Each row comes from the steps of one path. Every step used is in the known rows, and no mark comes twice. Write the path behind each row, first mark first.
Known rows
w -> s -> z -> g -> m -> n -> y -> b -> e: [  11 -437  -15   72  -23 -187  125   28  157  128  112   50  190  -88
 -308    6  273   80  253   48 -282  146   -1   72  278 -172  486  330
  -88  -29 -389   -8 -273 -154  159  -41 -659  -80 -300  -90   -1 -168
  199  -19 -128   -2  157 -230  221  122 -146  -44 -151 -199 -250 -400
 -169   77  181  -42  -54]
y -> b -> e -> s -> z -> g: [  11 -118  -93   43  -66 -336  192  110   84  278  279  -76  372  -29
 -109   69   79  -54  117  331   33  174   -6  213 -239  130  522   48
   -1  258 -285 -193  -56 -342  212 -253 -257 -170 -200  -70  -16   28
 -104 -126  116  -46  263    9  217 -153  -35  142  -44    9  -46 -265
  -41   77  -34 -114   72]
e -> b -> p -> y -> x -> n -> m -> s: [ 143  131  233 -145 -227   -8  129  -67  102 -156  146   81  422  104
   51  190  -39 -179  269 -214  -82   81 -399  271  168   55 -245 -235
 -247  -87 -183  141   66  121 -154 -321    0  229 -237  -75   72 -227
  292  131 -405 -137   68   -1  151   48  -93 -245 -258  222  131   12
 -163   12  -41 -106  122]
s -> w -> p -> y: [-233  154 -127  260  -99  183    8  129   48  430  -94  224  112  -77
    3 -136 -109 -123  -33 -180   45  -81  137 -132  -49   58  199   60
  -24  236   18   41  244 -308   -9   84 -182 -123   13  386  265  307
  352 -322  169   71 -211   14 -192  -72  405  179  -37    2   28  -10
   95 -235 -192 -162  403]
x -> y -> b -> e -> p -> w -> s -> z -> g: [  60  128 -112  195  -17 -265  176   87  196  449  202  200  273  -57
 -200   73  149 -182 -117  -32    6  270    5  350    6   60  400  -30
   94  507  -95  -23   78 -467 -154 -338 -171 -165 -152   85  199 -166
  230  -56  -62 -166   16   72  130   22  275   83   95  194  -85 -340
  -22   81 -259 -143  420]
g -> z -> s -> e -> p: [  76   -7  -34   50  238 -389   30 -319  218  249   65  -88  -46  285
  -50  510  258  -60 -278  100 -138    1  279  254  136  348  237  224
 -275  260 -127  170 -267  -62  -43  262   15    7  181  187  247   83
  170 -179  152  105  -76 -117  141  -18  -63  127 -227 -264  -86 -165
  387  -70   12  154  240]
z -> w -> k -> g -> n -> m -> s -> e -> b -> y: [ -66 -100 -261   39 -344  201   13 -119   63  -85 -187  -52  -72  322
 -186 -159  124  -68 -133 -412  -24   89  122  -14  365 -336  277  149
 -353 -157 -121  304 -198  -77   71   70 -436  -17  -40  257  230    3
  135 -255 -200   43  193 -228  -43   56 -404  -65 -338 -276 -319 -279
   14  110 -175  175   60]
y -> x -> k -> w -> b: [ -60 -111 -109  -71 -224  141   33   17   31  -97 -171  138 -147   52
 -148  -17   74  261 -105 -460  205  203 -131  116  123   97  -23  -84
  -94  -57   49   51  -73  -50 -182 -116 -247  161 -288  168  109  -90
   96  -64 -254 -217   70  232   81 -136  -41 -222  -64  158  -40 -194
 -214  138  -49  -98  295]
s -> e -> p -> w: [ 105  353 -257  148   -4 -163    5 -289   46  233   32  166   16  223
    0  297  229 -103 -132   -6   38  216  -81  333 -107  288  130 -109
   44  322   71   29 -187 -132 -282   24  178  -58  214  235  187  161
  111 -101   53   96  -75   55   68   31   48  -99 -146  131   29   40
  201  -91 -333   24  436]
x -> e -> p -> w: [ 154  402  115 -154  -16 -203   77 -117   27  273   67   71    6  192
   -9  341   19  -16 -127   -2   66  141  -43  429 -159  279  -34   34
  -49  247  102  -38   -7  -93 -303 -223  359   58  107  284   -2   83
  146 -165  222  -29 -245  100  -69  173  366 -151   65  137   26    1
  230  109 -400   91  329]
w -> k -> z -> s -> e -> b -> y -> x -> g -> n: [-147 -187 -425  -60  -61  -59   85 -110  -52 -193 -119 -187   18   11
   46  -23  456  -64 -356 -256  -53  228   37   50  486 -504  158  -20
 -263 -113 -289  238 -390   15   41  164 -229  167 -318   65  264 -159
  307   21 -272  -21  272   13  356  -55  -89   72 -194 -326  -21 -324
  -33  111   36  182  -23]
n -> y -> x -> m -> k -> z -> s: [  -5 -440  386 -498 -246  -40  114  -66  239 -172  -96  -22 -191  -51
 -255  128  177   83  -75 -215 -148   26  -27  268  421 -136 -191  181
 -329 -325  -83  189 -159  239 -125  -51 -130  296 -328   71 -144 -305
  623  300 -372 -188  102  101  336   16 -156 -213 -151 -183  -49 -279
  118  180  452  157 -291]
k -> z -> w -> s -> e -> b -> y -> x -> n -> m: [ -76 -202 -253  -10 -203   10    9 -130  332  -37   71  -33    7  206
 -268  142   10   86  -77 -109  -76  361  -12  172  329 -176  187  248
 -296  -37  -83  -41 -132  -25  -53   12 -453  293 -217  208  132  -18
  199 -123 -252  -26  344   25  387   72  -72  -41  -55  -84   28 -304
  -53  -17    4  154  167]
b -> y -> x -> n -> m -> s -> z -> w -> k -> g: [ -52 -280  -47 -385 -409  222   17  156  160 -229 -167  -61  106  -55
 -158 -279   52  189 -201 -313  -50  -87 -239   84  461 -584  178  -40
 -130 -286  -21  292 -124  196   57 -139 -355  135 -319  112 -164 -304
  151   84 -409 -173  329  -75 -111  -60 -127 -172 -171 -375 -295 -238
  -80  169  150  -38 -154]
k -> y -> b -> e -> s -> z -> g: [-135 -132  -59  304 -192 -255  114   77  161  307  197  -48  255  -93
 -121  -90   44 -153  100   90  -19   91  -74  151 -128 -118  355  -68
   44   35 -173  -47 -275 -320  194 -340 -212 -142 -216 -191  208   61
  109  -24   28   76  180 -103  178 -138   -8  249   85  -14  -37 -233
  -83  -71   86 -133  153]
m -> k -> z -> w -> p -> e: [ -84 -157   42  -23    5   24  103   71  136  207 -342  109 -308   42
 -101   -6  -52  -57 -187   24  -98  217  358  221  184  -34  432  121
 -223  117   37 -106  148 -195  -94  -54 -306  115  240  548   41  204
  193 -415  309    7  -12  116  -10 -154  129  235   99 -173  -90 -308
  345  137   54   95  325]
k -> y -> b -> e: [-240   47   29  445 -266 -210  -94  -71  120  103  111   83  101   44
  -86 -184  -94 -202  130 -244   15  205 -238  203  -77 -175 -118  -97
   -3 -136  -18  -78 -373 -282   11 -254  102  -15 -129 -248  283  -22
  255   -6 -222  163   59  -42  278 -111   71  142  361  219  184 -336
  -45 -189   18  -18  166]
w -> b -> e -> s -> z -> g -> n -> y -> x -> m: [ 107  -58  101 -189 -331 -121  191 -135   34 -156 -172  129  235 -226
 -301 -142  238   -6  350 -251  -53  160  -20   98  -18   16  359  -43
   37 -182 -339   76 -435   10  162 -354 -392 -101 -541 -106 -122 -174
  199  190 -475 -175  516   29  308  -77 -269 -267 -402   22  -25   12
 -239  -30  233 -116   -5]
e -> p -> y -> x -> m -> k -> w -> s -> z -> g: [  20 -433   -8 -196   22  -21  298  106  155  175  -71  155  -74  -94
 -387  323  204  243 -165  -87 -108   72  -47  289  478 -162  183 -114
   21  223 -136  202  -39   40 -246    8 -314  131 -373  324  130  -30
  387   58  -79 -197  -41  167 -168   37  293 -172 -349 -147 -139 -128
   49   21   49  -67  283]
m -> s -> e -> b -> p -> w -> k -> g -> z: [ 198   -4 -382  206  -47 -159  -40 -132  171  242   25 -192  244  200
   93  401  404 -238 -198  -84  -49  -68  -35  266  123  195  420 -135
 -378  353 -171  171  -44 -264 -201   89  -21   49  308  275  442   71
   71 -356   56  -16 -138 -145   43   52 -206   87 -273 -334 -509 -260
  250  254 -264 -101  228]
b -> e -> p -> w: [ 161  285  -67   16  -52 -221   18   18   48  322   28  251  141  101
 -139  191  111  -53    3   68   -4  302  -79  448  -71  187  198 -162
  159  312   72 -125 -124 -252 -173 -217  155  -30   63  224    1   48
   65 -103  -84   10  -55  105  131   -5  251 -110  141  152  103  -68
  215   17 -365  -74  372]
x -> n -> y -> b -> p -> e -> s -> w: [ -87  399  217  -43 -473   17   91 -310   86  238  138   40  432   24
  121  -79  -45 -270  114  -16   90   33 -149  486 -132  169  -41   16
 -120  -32 -131 -198  216 -132  -31 -455   12  -73 -271   15 -167 -172
  321   24  -13 -150  169  113  262 -289  127  -64 -354  273   64 -385
    1   62   13  120  267]
s -> w -> p -> y -> b -> e: [-310  210 -124  412 -203  -36  -17  103   73  476   41  274  271   -3
  -59 -165 -150 -202   87 -188   80  139    1   66 -177   98  239   62
  -61  302  -74 -124  107 -541    5  -34 -128 -153  -70  293  302  259
  380 -404   47  117 -101   59   51 -166  439  205  157  178  171 -289
  104 -282 -270 -160  472]
b -> p -> y -> x -> g -> z -> w: [-195  -56  138  -14   93 -104   17  -78   67 -181   40  -83  159 -134
  -67  244  -40 -133 -104  -80 -199   91  -84  442  322 -155  -66 -311
 -136  -23  170  155   59   86 -125  -31  200  330 -442  287  205 -202
  223    0 -111 -179  120   80 -237  106  102   73   54   66  -25  -19
  179 -107  -27 -107  375]
p -> e -> s -> z -> w -> b -> y -> x -> k -> g: [ -45   73 -258  -88 -213  248   82   24    1  167 -228  124  160  -35
 -271 -290  184   12  -97  -97  277  209  118  225 -108    7  513  -77
 -231  -21   70 -150  113   69  149 -322 -471 -115 -311  180   65  -19
 -169 -314   25 -129  429  202  -13 -302   -1   35 -335   92 -140   19
 -202  204 -141 -125  348]
p -> w -> s -> e -> b -> y -> x: [  -2  153 -690  255  -71  -15 -157  -82  203  134  205  142  276   67
 -115  286  321  -73  -98 -148  203  275 -295  160  -19  -19  112   41
  -68  191   -5 -154  -85 -238  -55   91  -82  -24   34  110  360   44
   93 -187 -272   40  113  160  364  158  230  -35 -185  302   29  -23
 -195   12 -302  -26  219]
p -> y -> b -> e -> s -> w: [-187   28  -95  231 -321  -32   47   67   62  391  310  149  459  168
 -110  -80 -148 -157   93   -7  207  141    8  224 -217  135  157  109
 -159  244 -175 -251  142 -392  189 -218 -148 -187 -309   83  297  215
  177 -196  176   75  132  138  199 -288  213   35 -103  123  267 -120
  -20 -129 -186 -205  258]
b -> y -> x -> e: [-289  426  171 -173 -134 -103 -120 -122  -71 -219  123   29   45  -40
  -73  -65  170  -59  151 -182  227  128 -408   89 -130 -217 -343 -105
  -56 -282    5   25 -242   95  -57  -29  295  131 -298  -43 -161 -206
  157  -21 -327  -52   64  171   91  127  285 -101  165  304  252   61
 -130 -109 -175  121  -41]
y -> x -> e -> b -> p -> w -> s -> z: [ 215  123 -320  -72   47 -216   38   16  163  224  182  -42  514  -90
  -85  452  139  -32  -31  105  -50  226 -312  370 -180  301  146   23
 -131  318  -29 -216  181 -161 -136 -228  171   98   -2  261  177  -42
   19 -300    0 -245  -56    9  122  267  424   75  -19  209  -92  -94
   55  214 -249   10  235]
y -> x -> m -> n -> z: [ 183 -210  261 -444  -69  -98   66  -24   65 -469 -139  -96 -126 -152
 -170    2   91  254  206 -194  -38  124 -166  252  289 -251 -198   80
 -176 -316  -96  149 -188  490  -92  -10  -16  189 -273 -245 -198 -326
  123  432 -355 -145   42   82    5  165 -244 -541  -47 -244 -151  -51
   25  102  232 -101 -190]
s -> z -> g -> n -> y -> b: [-109  -74   14  -83 -120  -54  234  -19  203  -39 -100  -53   56 -199
  -67 -171  128 -161 -131  -11 -127  -52   37  -51  305 -271  110   18
   48 -144 -246  304  -85  -66   87 -238 -345 -217 -230   54    3 -271
  201  197 -137 -239   40  -96  -78   87 -176  114 -233 -146 -159 -253
 -154   40  272   63   87]
w -> p -> e -> b -> y -> x: [-218  745 -143  141   24 -101  -80 -185 -116   69 -130  346   94 -126
   -3 -148  225 -319  226 -197  198  373 -264   95 -189  -22  -10 -214
 -147 -121   11  -62  -98 -143 -129  -87   16  -17   46  -41   41  -60
  234 -300 -323   -6   60  248  225  -23  335  106   37  651  255  -19
 -167 -163 -340  102  344]
p -> w -> k -> y -> x: [-103 -181 -502  105 -252  170 -133  120   -7  -42  -74   93   24 -204
  -38 -150  103   83 -349 -506   17    5 -159  145  224 -441   30 -161
   50 -108  209  135 -187 -201  -54 -156  106   71  -62  106  355  -33
  173  129  -88   66   62   85    5    6  146   -6   44  -46 -116   30
   25   77   54 -135  155]
k -> z -> g -> m -> n -> y: [-154 -348  395 -216  -49  -81  196    9   41 -162  -77  -73 -343  -77
 -210 -129  293   67   99   -4 -212   40  229  -62  535 -391  169  103
 -232 -352 -216  320 -378   92  -45   -1 -592  254 -386   40 -169 -246
  365  307   -8  -51  -17  -78  107  261 -473 -159  -35 -383 -251  -52
 -133    2  247  -41  -41]
p -> e -> b -> y -> x -> g -> m -> n -> z: [  48  366  117 -327  -78  -59   39 -185  -60 -338 -188   11  -26  112
  -67 -128  303 -121  226 -139  190  437 -221  466  378 -317 -163  -37
 -298 -435 -222   60 -111  492  -25 -200 -119   33 -218 -285 -162 -391
  139  190 -406 -110   92  207  222  123 -162 -402 -272  133  -36  -54
 -240  126  -87   53   36]
k -> y -> b -> p -> e -> s: [-197  185  -30  431 -162 -179  -10 -177   15  271  200   61  327   30
   89  -13   27 -359  143   15  129  123 -182  396 -323   51  -17 -195
 -108  -41   38 -291 -181 -248  113 -386  147   29 -169 -175  266   -3
  150 -105  172  124   80   46  171 -143   86  319  102  471   98 -175
  -48  -68  -95    6  356]
k -> z -> s -> e: [ -51 -378 -177  177  114 -223   73  -37  179  245   51 -158  -50  148
  -13  285  216  -21 -222  219 -189   24  300   -3  103  134  362  261
 -368  239  -64  -53 -310 -106   78  269 -289  193    1  155  162  125
  141 -179  290  137  115 -100  383   -2 -208  272   30 -387   29 -142
  181  -35   85   69   77]
y -> b -> e -> s -> w -> k -> z -> g -> m: [-108 -418 -258  -28 -234 -190  177  242  -40  325  216 -105  263  147
 -195  -91  167  113  -43   96   87  183  265  265  -21  -52  684  278
 -176  232 -386 -266 -166 -547  273 -114 -460  -38 -356  214   64   64
   48 -185  312   98  175   68  319 -132  -88  112  -94 -276 -275 -384
   53  139  -17 -105   74]
w -> p -> y -> x -> e -> s -> z -> g: [-140  138  109  -75  122 -164  193   20 -155  159   58  114  152 -283
  -61   96  127  -85  208  -20 -103    7   16  -61 -220   24  359  -78
 -204   84  -37  162 -189  -67   12  -28 -151   27 -331  157   89  133
  187 -249  243  -44   80   81 -165   60  236  110  -78   25  128  260
    7 -149 -117 -213  254]
z -> s -> w -> b -> e -> p -> y -> x -> g -> m: [ -17 -180   23   29 -161 -202  135   56   58  207  -81  220  308  212
 -217   79   86   85 -125 -303  -30  169   98  344  160  187  305  185
 -183  184 -101  -73 -292 -137   51    4 -256   75 -469  198  166  -23
  473 -134 -195   78  174    6  325 -101  134 -201 -255   11   -2  -53
  -94 -213  -29 -122  242]
g -> m -> s -> e -> b -> p -> y -> x -> n -> z: [ 204   90   33 -171 -171 -114   22 -171  166 -203  -45  -13  326  350
   45  291  247 -260  276 -290  -85   70 -338  427  229  154  -79    9
 -413  -77 -261   95 -313  229  -65  -17  -34   98 -126  -57  101 -236
  239  -51 -222  -37  -38   -7  233   86 -345 -334 -476 -126  -27   54
  -91   47   31 -163  138]
w -> k -> y -> x -> e -> s -> z: [ -41  -88 -223 -115 -225   30  -20  -79 -149   74    7  -73  183 -135
  -29 -141  139   65  -73 -278  -33  -30 -133   79 -107 -161  170  -11
  -82 -129  -80  106 -201  -18   85 -206  100  -26 -172  -14  222  121
   76  -96  161   -5  151  -99  -60 -192  187   75  -92 -225  -62    9
  122  133  111    5  -56]
x -> e -> p -> w -> k -> y: [ -18  272  -95   36 -146  -59  -17 -121  -56  293  -25   62  -81   93
  -11  120   74  -41 -238 -362   25   58  -66  344  -19  -49  -10  -72
   17  116  117  131 -139 -210 -295 -242  395   67   96  242  248  167
  274 -177  202  111 -221    2 -147   49  457  -30  109   23  -38  -75
  267   97 -322  114  370]
y -> x -> k -> z -> w -> b -> p: [-115 -200 -116  -51  -59   70   44  124  131  -74 -180   33  -14  -66
 -172  -22   81   77 -155 -299   46  240    2  210   84   59  202 -168
  -97   64  135  -54  100 -174 -180 -139 -191  356 -307  419  164 -102
   58 -242 -155 -182  121  124  -29 -105   42   52  212  105 -123 -212
  -64  169  -42 -105  457]
m -> s -> z -> w: [ 251 -172 -194  -56  -77    7   49  230  450  333  -98   30  288  138
   44  189 -101  -42 -232  204 -126 -162   28  106   52  318  439  345
 -166  276  -25 -143  300 -143   72  -92 -365 -114  272  256    8  146
   22 -386  237 -169   13 -221 -101 -135  -26   60 -159 -352 -310 -168
   24  278   39  -43  -16]

Write each row's path
[ 198 -414  150 -444   33   10  229  330    8 -270  -63   -7  -94   79
 -117   71  372  257   24  -95  -75   47   67  202  303 -125  188   77
 -398 -184 -153   31 -375  241  -72   18 -443  252 -424   90 -109 -416
    5  167  -91  -64  -71  164  126  152 -425 -282 -108 -429 -351  -30
 -189  357  226 -234 -118] | y -> x -> k -> z -> g -> m -> s
[-168  192 -399  243  -63 -277  -73 -208  219  205   33  224  135  158
  -85  269  379 -116 -300 -300  222  165 -179  167  -71  181  192   -2
  -38  238   76   28 -391 -332  -79  120  -27   85  -20  173  259   73
  364 -247 -264  115  198   72  362  -55  177   -8 -151  382  141   15
 -147 -217 -255   52  416] | z -> s -> e -> p -> w -> b -> y -> x
[-282  102 -184   88 -283 -253  -48 -262  394  191 -217   35 -159  244
 -107  237  231  -47 -304 -441  284  108 -211  181  279   79   77    0
  -22  127    0  200 -354 -210 -136   79 -215  197 -144  197   54   34
  434 -279 -295 -188  139  136  270 -192  131 -104 -149  131  105 -351
 -147 -164 -157  113  541] | k -> w -> b -> y -> x -> n -> z -> s -> e -> p
[  77 -464  302 -338 -193  -71  255  -32   95 -517 -329  -55 -109   58
  -95   20  -55  133  -97 -245 -152  308   55  394  449 -270   53 -154
  -66 -260  -78  124 -224  254  -34 -280 -206  391 -448  394  -19 -290
  232  231 -361 -249  242   55  -28  126 -340 -140   14 -107 -237 -297
   62  122  307    1   98] | y -> x -> g -> n -> m -> k -> z -> w -> b -> p
[ -37  -40 -374  158   41  -54   -8 -154  244  -81 -152   -3  176  118
 -191  216  121 -307  -14 -270 -113  208   72  203  262  -47   78  101
 -256   86   10   56  -79  -40   92  148 -138    1 -186  358  458  -52
    1 -327  -70 -153   16  -34  -66  166  -36   51 -222  -77   51  -85
   59  -29  -70   19  494] | g -> n -> z -> w -> s -> e -> b -> p -> y -> x
[ -58 -201 -133   84  115  102   46   46  158   90   30  -92  143  -12
 -361  220   90  -82 -141 -258  -86  173  114  257  358  -83  123 -179
 -379  122   72  183  304  -88 -186    7 -196  212 -328  373  580 -127
   84 -321 -154 -195  -94   23 -209  107  153  106 -105   -7 -248 -226
   57  153 -206 -125  507] | e -> b -> p -> y -> x -> k -> g -> z -> w -> s
[ -21 -314  -52 -207 -192  -32  152 -144  -82 -382 -180  -64 -149 -142
  -70  -66  536   29   26 -373 -272  -64   51   26  425 -421  203   25
 -356 -262 -298  319 -664  123 -136  184 -306  211 -435   30  -23 -321
  313  249 -245  -16  233    8  224   77 -497 -234 -298 -574 -249 -178
   18  132  326   68 -208] | w -> k -> z -> g -> n -> y -> x -> m -> s -> e
[ -10 -497  -97 -231 -225  209   50  206  -57   57 -318 -243 -166   43
 -212 -377  157  257 -201 -280   16 -149  335  -32  473 -408  384  241
 -180  -51 -172  279   60   65  123  170 -426  -72  -96  296   79  -20
   34  -24  171  -23 -233 -194 -323   53 -204 -176 -219 -804 -669 -250
  205  182   91 -147  -16] | s -> w -> k -> g -> m -> n -> z
[ 141 -242  257 -166 -224  257  193  -88 -179 -469 -112  159  -55  230
 -150 -124  210   88  239 -449 -136   57   12  108  304 -267 -166 -114
 -571 -369  -85  354 -619  597  -28   12 -305   62 -571   -6  251 -347
   57  327 -291   72   67   71  -24  134 -674 -402 -352 -391   39  152
  -56   33  131 -287    2] | p -> y -> x -> k -> g -> n -> m -> s -> e
[  68  141  245 -348   56 -141  182 -116  -15 -270 -255  122  -75   74
  -26   23  127 -151 -105 -269    1  148  -42  362  405 -275 -318 -276
  -52 -159   42  336 -247  446 -182  -85  162   63 -447   79  135 -286
  200  272 -221 -241 -163  226 -283   43   41 -331  -79 -133  120   60
   22  -11    6 -121  257] | e -> p -> y -> x -> g -> n -> z
[ 145 -146 -214 -173 -287   62  109   86   81  217  -89  145  187   61
 -219   62  141  246   33 -125  164  302 -103  264  -78  353  395  -39
  -45  153 -130 -128  -23 -117   46 -326 -417  -33 -300  205   51   79
  -40 -208 -109 -284  245  173  191 -322  -18 -134 -197    9  -18 -206
  -88  269  -99 -214  294] | y -> x -> k -> w -> b -> e -> s -> z
[-105 -157  173 -126 -344  -77   62  -99   10  -20 -240  386 -115  356
 -391   33   92  113   57 -509  112  389 -162  395  324   52    7 -100
  -32  -72 -175   82 -411 -170 -117 -190 -242  103 -293  329  135   22
  486 -108 -246  -76   21  212  196 -125    7 -315 -235  218  139  -72
  -40 -137  -38  -91  363] | g -> m -> k -> w -> b -> e -> p -> y -> x
[ -47   52 -199  137   58 -111  228   50    9  599 -116  113  -10 -124
  -29  222  152   -2  -11  352  -49   77  242  107  -76  260  726   46
 -142  312   -7 -115  -64 -289  102  -88 -548  -48  -17  306  -97  242
   55 -400  527 -143   90  114    5  -36   55  319 -212   10 -144 -119
   88   38 -235  -37  473] | k -> w -> p -> e -> s -> z -> g
[ 224 -447 -195  -91 -345  284  115  130  253   -2 -297   63   70  184
  -24 -136 -125   62 -183 -299 -267 -129  189   59  435 -254  257  321
 -145 -216 -152  186 -193   71  310 -288 -477 -125   24  224  193    3
  139   29   58   13   73 -335 -188   20 -360   42 -283 -552 -316 -196
  111  246  297   36  -37] | g -> n -> m -> s -> z -> w -> k -> y
[-155   90  -49 -131 -180  -29  -41  -47  143 -418 -364  -14  -80  -40
   16 -231  189 -147  -70 -515  336   95 -198   28  272 -417 -160 -207
  139 -328 -106  210 -249  214   84 -108  -56   50 -358  -49   41 -263
  144  113 -587 -203  150  195  -35   -9   -1 -169  -15   92  -23 -106
 -381   -6   83  -90   87] | w -> b -> y -> x -> g -> n -> z
[ 145 -438 -364  -26 -244  206  -35  226  271  222 -234   45  175  219
  -67  -39    3   39 -243 -253 -203 -147   44  160  328  -51  426  382
 -174  -50 -101   -7  -97 -146  213 -128 -429 -103  135  181  200   98
  229 -273  222   70    8 -312  -87  -75 -155   62 -301 -449 -458 -134
   -1  267  183  -39  -42] | g -> m -> s -> z -> w -> k -> y
[ -71  158  -83 -295 -144  -85  -18   41  343  -74  -29 -159   99   24
  -57   66  133 -150 -173 -245  214   72 -239  112  338 -247 -189   48
 -120 -152 -129  209  117   64   25  -73  -56   60  -87 -124  -25 -255
  250    5 -508 -211   50  101  260  -32  184 -128 -184   52   82 -205
 -231  102   28  101   31] | e -> b -> y -> x -> n -> z -> s
[-202  -47 -387  505   47 -140  -35 -245  215  329  165  217  126  302
 -218  257  -66 -130 -181 -184  -44  239   72  234  -29  181  250  272
 -210  382  121 -165  -26 -420 -137  208 -171   14  -73  276  522  276
  193 -533  205  157  130  -28   27 -125  244   86  -56  224  126 -262
   29 -190 -277  111  513] | z -> w -> s -> e -> p -> y -> b
[-279 -260 -342  203 -328   36   50  164   16  460  226   58  366  106
 -112 -184  -33  -98 -124  -83  167  126  162  159  -31  -75  384   91
 -210  323 -245 -195  150 -542  176 -169 -278  -62 -336  253  417  300
  199 -283  353   86  164  149  186 -403  256  188   -3 -179  172 -266
  102    6 -143 -203  276] | p -> y -> b -> e -> s -> w -> k -> z
[-100 -451 -143  -24   -7  -88  -39  -39  -23 -190  -89 -202  -84 -147
   16   14  186  125 -392 -436 -218 -101   64  176  484 -485   68  -19
 -198 -254   -5  336 -382  104   25   99   63  207 -264  -85  333 -178
  282  168 -159   67  141  -89   40  -81   -8   76  -24 -424 -257 -247
  174   86  362   24 -120] | w -> k -> y -> x -> g -> z -> s
[ 361  -56  -22 -132   51  -27  165   94  106  173 -324  106  169  194
  122  214    0  -22   -1  148 -295  125  123  505  174  214  551  311
 -343   56  -40 -227  -91  200   60 -127 -377  -21   51  140 -149  -49
  180 -291  225  -12   97  -74    2   45 -170  -35 -281 -221 -413 -196
   59  278  -26  -42   40] | x -> g -> m -> s -> z -> w -> p -> e
[ -36  -78   44  -86  -68  -63  170  205   69  415   15  240  154  123
 -291   56  203   51 -115  -60  -51  244  174  361  153  124  249   -3
 -224  316  -44  -45  -72 -152 -122  -33 -205  100 -392  409  186   -3
  275 -180  -41    9  -77  139  196 -211  306  -46   66 -241  211 -171
  222    4 -168 -146  441] | b -> e -> p -> y -> x -> k -> z -> s -> w
